Below are the code and all the weights of a small trained network. Each question names an input and a class and asks about switching units off, where a switched-off unit gives its printed mean instead of its output.

import numpy as np


def w(rows, s, z=0):
    codes = np.array(rows[::2]) - 128.0
    scale = np.full(codes.shape[1], s)
    scale[-1] = z or s
    return codes * scale


def f(y):
    return y / 2 * (1 + np.tanh(0.7978845608 * (y + 0.044715 * y**3)))


def log_softmax(a):
    a = a - a.max(-1, keepdims=True)
    return a - np.log(np.exp(a).sum(-1, keepdims=True))


def net(x, mask):
    res = np.array(x, float).reshape(1, 8) / 4 @ E
    y = f(res @ A[0][:, :-1].T + A[0][:, -1])
    res = res + np.where(mask, y, B[0][:, -1]) @ B[0][:, :-1]
    return log_softmax(res[-1] @ U[:, :-1].T + U[:, -1])


A, B = {}, {}
E = w([
[135,250,232,103,97,106,91,129,92,121],'x0',
[142,119,135,123,131,120,127,134,129,137],'x1',
[134,137,121,131,134,136,128,129,128,140],'x2',
[128,129,124,125,130,121,128,137,126,121],'x3',
[131,156,169,175,159,161,157,176,215,86],'x4',
[71,84,131,141,92,216,47,220,105,149],'x5',
[133,139,119,133,133,151,125,116,132,143],'x6',
[127,133,124,127,136,132,131,130,126,134],'x7',
],0.012)
A[0] = w([
[137,159,175,167,170,165,156,192,255,83,154],'neuron 1',
[129,121,102,111,128,114,106,99,59,138,254],'neuron 2',
[101,18,61,138,128,185,96,189,144,145,143],'neuron 3',
[130,47,73,163,170,147,178,144,211,108,177],'neuron 4',
[89,91,142,130,103,207,52,227,87,144,152],'neuron 5',
[130,41,35,131,149,123,156,118,138,125,201],'neuron 6',
],0.018,0.0077)
B[0] = w([
[125,150,158,198,155,137,147,177,191,74,226],'neuron 1',
[113,109,148,62,94,114,126,68,84,177,195],'neuron 2',
[181,58,161,139,98,153,172,91,78,40,251],'neuron 3',
[106,174,4,66,118,119,152,166,104,107,238],'neuron 4',
[109,97,106,176,79,142,28,218,116,182,254],'neuron 5',
[110,32,132,166,189,112,137,77,219,177,238],'neuron 6',
],0.021,0.027)
U = w([
[72,85,91,61,168,90,180,39,203,190,169],'0',
[146,242,217,3,141,70,157,44,34,145,252],'1',
[97,187,26,103,244,106,196,158,195,51,164],'2',
[193,248,253,173,202,104,168,106,187,25,187],'3',
[145,13,107,112,111,161,113,101,48,118,120],'4',
[84,152,112,79,24,136,57,167,59,208,99],'5',
[138,105,48,171,90,190,156,217,137,11,23],'6',
[70,133,191,216,126,171,74,222,212,134,20],'7',
],0.0059,0.0029)

Each question gives the input, the list of numbers given to net, and the class t.
The units are the neurons (one row each of A and B). Each row of codes is followed by its name. A weight is (code - 128) times the scale printed after its matrix; where a second scale follows, it is the last column's (A, B and U).
mask holds one flag per neuron, in row order. A switched-off neuron (its flag False) gives its mean, the last column of its row in B, instead of its output. The means were averaged over made-up inputs and are rounded, as every weight is.
A unit's drop is (log p(t) with every unit on - log p(t) with that unit switched off) / (log p(t) with every unit on - log p(t) with every unit switched off).
The circuit of an input: a set's keep is (log p(t) with only the set's units on - log p(t) with every unit switched off) / (log p(t) with every unit on - log p(t) with every unit switched off). Starting from all 6 units, units are removed one at a time, each time the one whose removal leaves the highest keep (on an exact tie, the one counted first), for as long as the keep stays at least 0.8.
circuit, biggest first: the units of the circuit, biggest drop first
unit that matters most: the unit with the biggest drop
k most important neurons: the k neurons with the biggest drops, biggest first
drop when u is switched off: that unit's drop, to one decimal
input [4,7,-8,7,-5,-3,-4,-5], class 1: unit that matters most	neuron 5
input [8,-6,-7,-4,0,-2,-7,6], class 1: circuit, biggest first	[neuron 5; neuron 6]
input [1,4,-4,4,-7,0,7,-1], class 1: circuit, biggest first	[neuron 5; neuron 6; neuron 2]
input [-6,-7,-7,-2,2,-2,-8,-5], class 2: 2 most important neurons	[neuron 4; neuron 5]
input [1,-4,-1,-8,-4,0,-2,-5], class 1: 2 most important neurons	[neuron 5; neuron 6]
input [0,8,-2,1,-3,7,-8,-4], class 4: 3 most important neurons	[neuron 3; neuron 4; neuron 1]
input [0,0,4,2,8,-3,4,-6], class 2: 3 most important neurons	[neuron 5; neuron 3; neuron 4]
input [0,-1,4,0,0,1,-6,0], class 4: 2 most important neurons	[neuron 1; neuron 4]
input [-3,-6,-7,3,-3,0,-4,-8], class 0: 2 most important neurons	[neuron 5; neuron 6]
input [-5,-8,1,-4,0,-4,-2,7], class 0: 2 most important neurons	[neuron 6; neuron 1]
input [5,8,2,8,-7,-8,5,-5], class 1: 2 most important neurons	[neuron 5; neuron 6]
input [1,0,5,-7,-7,6,-7,-3], class 5: 2 most important neurons	[neuron 5; neuron 6]
input [0,-3,7,7,1,-8,5,-1], class 2: 4 most important neurons	[neuron 5; neuron 3; neuron 6; neuron 2]
input [-5,-2,5,5,-3,7,-3,-1], class 4: unit that matters most	neuron 3
input [-1,5,4,-5,-4,-2,-3,1], class 0: 2 most important neurons	[neuron 3; neuron 5]
input [8,-4,0,1,1,-6,3,4], class 3: 3 most important neurons	[neuron 5; neuron 4; neuron 2]
input [1,-3,5,-5,-6,1,-6,-5], class 5: 2 most important neurons	[neuron 3; neuron 6]
input [3,5,2,-1,8,-5,6,-8], class 3: drop when neuron 5 is switched off	0.7
input [7,-4,0,-2,8,-2,7,-3], class 3: drop when neuron 5 is switched off	0.8
input [1,-4,5,-3,-2,0,8,2], class 1: unit that matters most	neuron 5
input [4,-3,-8,-6,-3,2,-4,-2], class 5: drop when neuron 3 is switched off	0.2
